Here is a tiny trained network, its code and every weight. The questions are about switching its units off for an input and a class, where a switched-off unit gives its printed mean instead of its output.

import numpy as np


def w(rows, s, z=0):
    codes = np.array(rows[::2]) - 128.0
    scale = np.full(codes.shape[1], s)
    scale[-1] = z or s
    return codes * scale


def f(y):
    return y / 2 * (1 + np.tanh(0.7978845608 * (y + 0.044715 * y**3)))


def log_softmax(a):
    a = a - a.max(-1, keepdims=True)
    return a - np.log(np.exp(a).sum(-1, keepdims=True))


def net(x, mask):
    res = np.array(x, float).reshape(1, 6) / 4 @ E
    y = f(res @ A[0][:, :-1].T + A[0][:, -1])
    res = res + np.where(mask, y, B[0][:, -1]) @ B[0][:, :-1]
    return log_softmax(res[-1] @ U[:, :-1].T + U[:, -1])


A, B = {}, {}
E = w([
[138,160,129,113,140,135,100,153,140,182,86],'x0',
[123,131,116,129,140,106,136,133,158,141,102],'x1',
[136,96,99,104,112,114,148,90,137,149,129],'x2',
[57,199,148,45,7,97,66,196,214,97,193],'x3',
[128,135,111,130,136,135,123,150,121,125,143],'x4',
[89,71,41,186,74,173,23,141,102,57,31],'x5',
],0.011)
A[0] = w([
[161,176,196,96,201,92,182,104,115,178,209,52],'N0',
[191,75,119,192,254,128,155,115,66,143,94,128],'N1',
[94,180,154,74,5,68,107,184,185,104,171,160],'N2',
[110,148,129,85,62,126,150,174,161,103,146,87],'N3',
[169,112,151,143,184,186,204,120,58,110,47,123],'N4',
[168,104,113,198,214,104,160,109,32,156,97,139],'N5',
[121,146,82,142,113,138,125,126,110,112,92,1],'N6',
[89,140,95,119,93,161,107,99,67,138,68,67],'N7',
[134,111,117,128,155,176,133,195,97,148,150,101],'N8',
[110,70,62,179,75,155,55,133,89,77,22,57],'N9',
[157,183,175,82,187,76,210,126,114,162,175,54],'N10',
],0.0086,0.0035)
B[0] = w([
[176,105,190,225,214,196,161,189,167,123,164,224],'N0',
[47,160,48,87,60,129,75,96,53,76,50,251],'N1',
[52,121,56,18,36,95,69,41,54,82,90,242],'N2',
[93,191,101,149,86,111,143,138,114,169,141,177],'N3',
[121,149,93,80,51,108,141,139,73,130,66,219],'N4',
[92,138,76,99,68,73,43,65,50,91,49,237],'N5',
[135,143,161,128,170,117,144,153,122,137,143,142],'N6',
[150,126,133,201,105,125,90,177,202,158,138,164],'N7',
[103,147,144,160,53,174,88,135,147,104,132,137],'N8',
[255,19,214,208,210,217,218,217,244,167,204,241],'N9',
[197,75,200,205,190,154,186,175,184,180,182,215],'N10',
],0.0077,0.017)
U = w([
[63,208,80,25,40,70,50,48,35,105,86,247],'0',
[253,35,201,222,234,169,178,184,210,130,237,9],'1',
],0.0063,0.0015)

Each question gives the input, the list of numbers given to net, and the class t.
The units are the neurons (one row each of A and B). Each row of codes is followed by its name. A weight is (code - 128) times the scale printed after its matrix; where a second scale follows, it is the last column's (A, B and U).
mask holds one flag per neuron, in row order. A switched-off neuron (its flag False) gives its mean, the last column of its row in B, instead of its output. The means were averaged over made-up inputs and are rounded, as every weight is.
A unit's drop is (log p(t) with every unit on - log p(t) with that unit switched off) / (log p(t) with every unit on - log p(t) with every unit switched off).
The circuit of an input: a set's keep is (log p(t) with only the set's units on - log p(t) with every unit switched off) / (log p(t) with every unit on - log p(t) with every unit switched off). Starting from all 11 units, units are removed one at a time, each time the one whose removal leaves the highest keep (on an exact tie, the one counted first), for as long as the keep stays at least 0.8.
circuit, biggest first: the units of the circuit, biggest drop first
k most important neurons: the k neurons with the biggest drops, biggest first
drop of u: that unit's drop, to one decimal
input [0,8,-5,-5,-4,6], class 1: circuit, biggest first : N9
input [-1,-1,-2,-4,-3,-4], class 0: 4 most important neurons : N9, N1, N5, N4
input [8,-7,8,5,-4,6], class 1: 3 most important neurons : N9, N1, N5
input [6,-1,-1,-5,-8,-5], class 0: 2 most important neurons : N9, N1
input [1,-4,-1,0,2,1], class 1: 3 most important neurons : N2, N1, N5
input [-2,-1,-6,-8,4,-7], class 0: 2 most important neurons : N1, N5
input [7,-7,-8,-6,4,7], class 1: 3 most important neurons : N9, N2, N7
input [-5,-3,0,5,4,-8], class 1: 2 most important neurons : N0, N10
input [-1,0,-7,-7,-7,-5], class 0: drop of N1 : 0.2
input [5,3,-4,3,0,-5], class 1: drop of N1 : 0.1
input [0,7,-1,3,-5,8], class 1: drop of N9 : 0.1
